Each row has a name. Each question is about the rows just above it.

[-14   4   3  -4 -44  -3 -14   0  16   4   8] -> rele
[ 24  12 -10   7  51  14 -28  10  13   2  -3] -> Peb
[ -8   5  -6  -2 -19  10   9   5   8   0 -11] -> kegor
[  0  -5  24  -4 -12  19  30  -7   5  11  -4] -> pav
[ -7   7  -2  -3   6 -31 -23   9   5   7   2] -> rakur
[ 11   3   2   1  31  16 -27 -19  -8   5 -12] -> Tesa
[-20  -2  -7  -3   4  17  11   2   1   1   1] -> rimug
[-27  -4  -6   7  -2  -1 -17 -13   1   3  -4] -> Gib
Move every entry of [30 -7  5 11] by -1 step of 1.
[29 -8  4 10]
Shared by Gib and pav:
[-4]
Shift each entry of [12] by +1 times 1:
[13]
Shift each entry of [ 0 -5 24 -4] by -1 times 1:
[-1 -6 23 -5]
Which value is in both kegor and rimug?
[-2]

[ 47   5 -53 -58]  Gib
[ 34 -28 -58  28]  fak
[ 35  -1 -35  35]  kegor
[-57   4  -1  -1]  Peb
Move every entry of [4] by +1 step of 1.
[5]
Move every entry of [  5 -53] by +1 step of 1.
[  6 -52]
The one value in fak and Gib:
[-58]
Shift each entry of [4] by -1 times 1:
[3]
Shared by Peb and kegor:
[-1]
The one value in Gib and fak:
[-58]

[ 20   7  15 -35 -12  17  13  -1  -2 -13 -39   2   7  19 -15 -28 -52 -49
 -10 -27   0 -21  22 -23   0 -22  33  23  26  12  23  -8  -5   7 -13  -5
 -15  -6  -5  40 -11  26   6  14  -4  21  46  -7 -19] = rele
[-24   1  21  -3 -35  14  -4  -3  17  -6 -13 -20 -20   8  -9  14   3 -35
  -8 -16 -10  -3  14  -2   4   1  28  14  11  10  21 -13  -5   7  -9   0
 -13  -7  -6   8   8   1 -18   6  -1  29  -5  -7 -24] = Gib
[ -4   7  15 -35 -12  17  13  -1  -2 -13 -39   2   7  19 -15 -28 -52 -49
 -24 -27   0 -21  22 -23   0 -22  33  23  26  12  23  -8  -5  -1 -13  -5
 -15  -6  -5  40 -11  26   5  14  -4  21  46  -7 -19] = kegor
Whose row is [ -4   7  15 -35 -12  17  13  -1  -2 -13 -39   2   7  19 -15 -28 -52 -49
 -24 -27   0 -21  22 -23   0 -22  33  23  26  12  23  -8  -5  -1 -13  -5
 -15  -6  -5  40 -11  26   5  14  -4  21  46  -7 -19]?
kegor
Which row holds [-24   1  21  -3 -35  14  -4  -3  17  -6 -13 -20 -20   8  -9  14   3 -35
  -8 -16 -10  -3  14  -2   4   1  28  14  11  10  21 -13  -5   7  -9   0
 -13  -7  -6   8   8   1 -18   6  -1  29  -5  -7 -24]?
Gib
Move every entry of [0] by +1 step of 1.
[1]
Which row holds [ 20   7  15 -35 -12  17  13  -1  -2 -13 -39   2   7  19 -15 -28 -52 -49
 -10 -27   0 -21  22 -23   0 -22  33  23  26  12  23  -8  -5   7 -13  -5
 -15  -6  -5  40 -11  26   6  14  -4  21  46  -7 -19]?
rele
[ 7 19] with +1 step of 1 on every entry:
[ 8 20]

[ 10 -46 -43  28  33  33  -1]  garez
[ 16 -44   2  -5  11   4 -20]  pav
[  2 -22   3 -34 -25 -32 -44]  Gemoz
[ 16 -44] with +1 step of 1 on every entry:
[ 17 -43]
Shift each entry of [33] by -1 times 1:
[32]
Whose row is [ 16 -44   2  -5  11   4 -20]?
pav

[-41 -42  21 -34  26  -2  29  20 -18] = rimug
[ -8   7  30  14  45  25 -41 -34 -44] = fak
[ 34  17  37 -47 -34 -10 -25  22  11] = Gib
[-17   6   7 -41 -38 -47   2  27  11] = garez
[-12   4 -42   8 -22  39  34  23  -5] = rele
[ 43 -44 -18  32 -18  -3 -43  30  28] = Tesa
[ 25 -44 -42  17  36  35  24  42 -24] = kegor
[ 26 -39  17  31 -34  30  21  28 -35] = Gemoz
The one value in rimug and garez:
[-41]
[17] with +1 step of 1 on every entry:
[18]
Shared by Tesa and kegor:
[-44]
[ -3 -43  30] with -1 step of 1 on every entry:
[ -4 -44  29]
The one value in kegor and rimug:
[-42]

[-30  41  44 -10 -29  -6  22 -36   2]  rele
[ 16  21   2  24 -47  16  10  39  -9]  pav
[-38  20  40   1  18   8  36   9 -10]  Peb
Move every entry of [16] by +1 step of 1.
[17]
Move every entry of [16] by -1 step of 1.
[15]
Shift each entry of [-30  41] by +1 times 1:
[-29  42]
Which value is in both rele and Peb?
[-10]
The one value in Peb and rele:
[-10]
Which value is in both pav and rele?
[2]
Whose row is [ 16  21   2  24 -47  16  10  39  -9]?
pav

[ 13 -17  -3 -10   4   8  -4   3  -3] = rakur
[ -9  44  24  11   2 -13   7  -1 -11] = bol
[ -1 -16  29 -23  12 -12  -1  -2   3] = garez
[  3   0 -13  25  -8   8  -2  -8 -11] = rele
[-18  19   9  -2   2 -16   2   5  12] = rimug
[ 3 -1 -2  6 -1  3  0 -2 -4] = Peb
[-10  23  -1  15  -5  -6   5  -2  -7] = kegor
[-3 -7 -9 -4 -2  0 -1  2  4] = Tesa
Which value is in both kegor and rele?
[-2]
Which value is in both bol and garez?
[-1]
Shift each entry of [5] by +1 times 1:
[6]
Which value is in both garez and bol?
[-1]
[ -1 -16  29 -23  12 -12  -1  -2   3] is in which row?
garez
Shift each entry of [-17  -3 -10] by -1 times 1:
[-18  -4 -11]

[ 10  26 -30 -28 -57  38 -53   0  -5  49]  fak
[ 16 -25 -16  18  33 -43   2 -46 -22 -44]  Peb
[-22 -14 -13 -17  32  24 -38   1 -58 -43]  rele
Move every entry of [ 33 -43] by +1 step of 1.
[ 34 -42]
Shift each entry of [ 38 -53   0  -5] by -1 times 1:
[ 37 -54  -1  -6]

